Below is a small trained network, with its code and all its weights. Each question gives an input and a target symbol and asks what happens when units are switched off, that is, made to give their printed mean instead of their output.

import numpy as np


def w(rows, s, z=0):
    codes = np.array(rows[::2]) - 128.0
    scale = np.full(codes.shape[1], s)
    scale[-1] = z or s
    return codes * scale


def norm(h):
    return h / np.sqrt((h * h).mean(-1, keepdims=True) + 1e-5)


def softmax(a):
    e = np.exp(a - a.max(-1, keepdims=True))
    return e / e.sum(-1, keepdims=True)


def log_softmax(a):
    a = a - a.max(-1, keepdims=True)
    return a - np.log(np.exp(a).sum(-1, keepdims=True))


def net(x, mask):
    ids = ['Ωδεζηλσ'.index(c) for c in x.split()]
    T = len(ids)
    res = E[ids] + P[:T]
    u = 0
    for l in range(3):
        r = norm(res)
        for j in range(3):
            rows = slice(2 * j, 2 * j + 2)
            q, k, v = (r @ M[l][rows].T for M in (Q, K, V))
            z = softmax(np.where(np.tri(T) > 0, q @ k.T / 2**0.5, -1e9)) @ v
            o = O[l][rows]
            res = res + np.where(mask[u + j], z, o[:, -1]) @ o[:, :-1]
        u += 3
    return log_softmax(norm(res)[-1] @ U[:, :-1].T + U[:, -1])


Q, K, V, O = {}, {}, {}, {}
E = w([
[150,74,135],'Ω',
[106,108,129],'δ',
[24,88,5],'ε',
[157,121,126],'ζ',
[80,146,158],'η',
[148,80,204],'λ',
[80,214,154],'σ',
],0.018)
P = w([
[87,166,154],'0',
[89,159,127],'1',
[112,113,101],'2',
[97,1,128],'3',
[104,167,116],'4',
[136,113,83],'5',
[228,178,117],'6',
[108,162,106],'7',
[165,108,56],'8',
[238,181,114],'9',
],0.0075)
Q[0] = w([
[196,114,153],'L0H1',
[182,122,47],'L0H1',
[64,111,205],'L0H2',
[94,82,134],'L0H2',
[197,129,5],'L0H3',
[138,64,62],'L0H3',
],0.012)
K[0] = w([
[229,126,2],'L0H1',
[190,74,137],'L0H1',
[72,152,158],'L0H2',
[105,157,195],'L0H2',
[202,58,199],'L0H3',
[182,77,65],'L0H3',
],0.011)
V[0] = w([
[103,88,139],'L0H1',
[144,146,11],'L0H1',
[88,45,104],'L0H2',
[253,82,102],'L0H2',
[187,103,174],'L0H3',
[216,37,83],'L0H3',
],0.0062)
O[0] = w([
[96,101,83,140],'L0H1',
[210,191,145,68],'L0H1',
[174,137,80,124],'L0H2',
[119,173,114,4],'L0H2',
[80,143,152,91],'L0H3',
[1,195,202,2],'L0H3',
],0.0048,0.0065)
Q[1] = w([
[247,81,118],'L1H1',
[97,71,46],'L1H1',
[183,120,113],'L1H2',
[95,60,164],'L1H2',
[67,140,93],'L1H3',
[205,220,125],'L1H3',
],0.011)
K[1] = w([
[198,173,23],'L1H1',
[80,58,49],'L1H1',
[99,123,158],'L1H2',
[109,79,63],'L1H2',
[26,229,142],'L1H3',
[254,226,180],'L1H3',
],0.0092)
V[1] = w([
[189,57,117],'L1H1',
[1,215,37],'L1H1',
[88,110,109],'L1H2',
[107,242,153],'L1H2',
[146,207,66],'L1H3',
[185,207,204],'L1H3',
],0.0056)
O[1] = w([
[2,151,161,154],'L1H1',
[151,211,68,127],'L1H1',
[141,164,131,199],'L1H2',
[67,161,139,4],'L1H2',
[70,226,149,12],'L1H3',
[67,74,140,6],'L1H3',
],0.0063,0.0026)
Q[2] = w([
[196,59,100],'L2H1',
[201,126,113],'L2H1',
[133,172,92],'L2H2',
[204,49,113],'L2H2',
[254,58,233],'L2H3',
[112,225,98],'L2H3',
],0.0077)
K[2] = w([
[155,39,120],'L2H1',
[152,80,176],'L2H1',
[109,62,157],'L2H2',
[189,131,73],'L2H2',
[189,164,254],'L2H3',
[86,169,123],'L2H3',
],0.0098)
V[2] = w([
[28,219,190],'L2H1',
[93,175,221],'L2H1',
[181,20,106],'L2H2',
[27,104,130],'L2H2',
[249,199,180],'L2H3',
[77,140,2],'L2H3',
],0.0056)
O[2] = w([
[137,50,192,11],'L2H1',
[152,57,125,70],'L2H1',
[84,157,217,253],'L2H2',
[166,183,2,105],'L2H2',
[137,98,243,111],'L2H3',
[112,95,148,102],'L2H3',
],0.004,0.0052)
U = w([
[19,121,68,16],'Ω',
[215,81,2,18],'δ',
[15,215,149,68],'ε',
[140,77,199,61],'ζ',
[53,160,231,218],'η',
[147,65,248,104],'λ',
[203,233,80,254],'σ',
],0.0093,0.0064)

Each question gives the input, a string of symbols that net reads in full, and the target symbol t.
The units are the heads (2 rows each of Q, K, V and O). Each row of codes is followed by its name. A weight is (code - 128) times the scale printed after its matrix; where a second scale follows, it is the last column's (O and U).
mask holds one flag per head, layer by layer. A switched-off head (its flag False) gives its mean, the last column of its rows in O, instead of its output. The means were averaged over made-up inputs and are rounded, as every weight is.
A unit's drop is (log p(t) with every unit on - log p(t) with that unit switched off) / (log p(t) with every unit on - log p(t) with every unit switched off).
The circuit of an input: a set's keep is (log p(t) with only the set's units on - log p(t) with every unit switched off) / (log p(t) with every unit on - log p(t) with every unit switched off). Starting from all 9 units, units are removed one at a time, each time the one whose removal leaves the highest keep (on an exact tie, the one counted first), for as long as the keep stays at least 0.8.
circuit, biggest first: the units of the circuit, biggest drop first
most important unit: the unit with the biggest drop
heads that matter: for each layer, one digit per head in row order, 1 if its drop is at least 0.15 and else 0, layers parted by /
drop of u: that unit's drop, to one decimal
input η η λ ζ σ Ω η η η η, target η: most important unit : L1H3
input ζ Ω η Ω δ η η ζ, target η: heads that matter : 001 / 001 / 100
input ε η σ η δ, target σ: heads that matter : 000 / 101 / 100
input δ η σ σ, target σ: circuit, biggest first : (L0H3, L1H3)
input σ δ η η Ω η ζ δ σ, target η: heads that matter : 000 / 111 / 100
input σ η ζ η η η Ω, target η: heads that matter : 111 / 001 / 000
input η η δ η ζ η λ η Ω Ω, target η: circuit, biggest first : (L0H3, L0H1, L1H3, L0H2)
input ζ ε Ω, target σ: heads that matter : 011 / 101 / 000
input ζ ε η η η η η, target η: heads that matter : 000 / 101 / 000
input η σ η λ η δ, target Ω: heads that matter : 001 / 000 / 100
input η Ω σ σ η η λ η δ, target Ω: heads that matter : 001 / 000 / 000
input σ η η η η η η η λ η, target λ: heads that matter : 000 / 100 / 000
input η σ ε ζ, target σ: drop of L1H3 : 0.7
input Ω ε Ω, target σ: most important unit : L0H2
input δ η η ζ ζ, target η: drop of L1H3 : 0.4
input η σ η, target δ: drop of L0H3 : 0.1
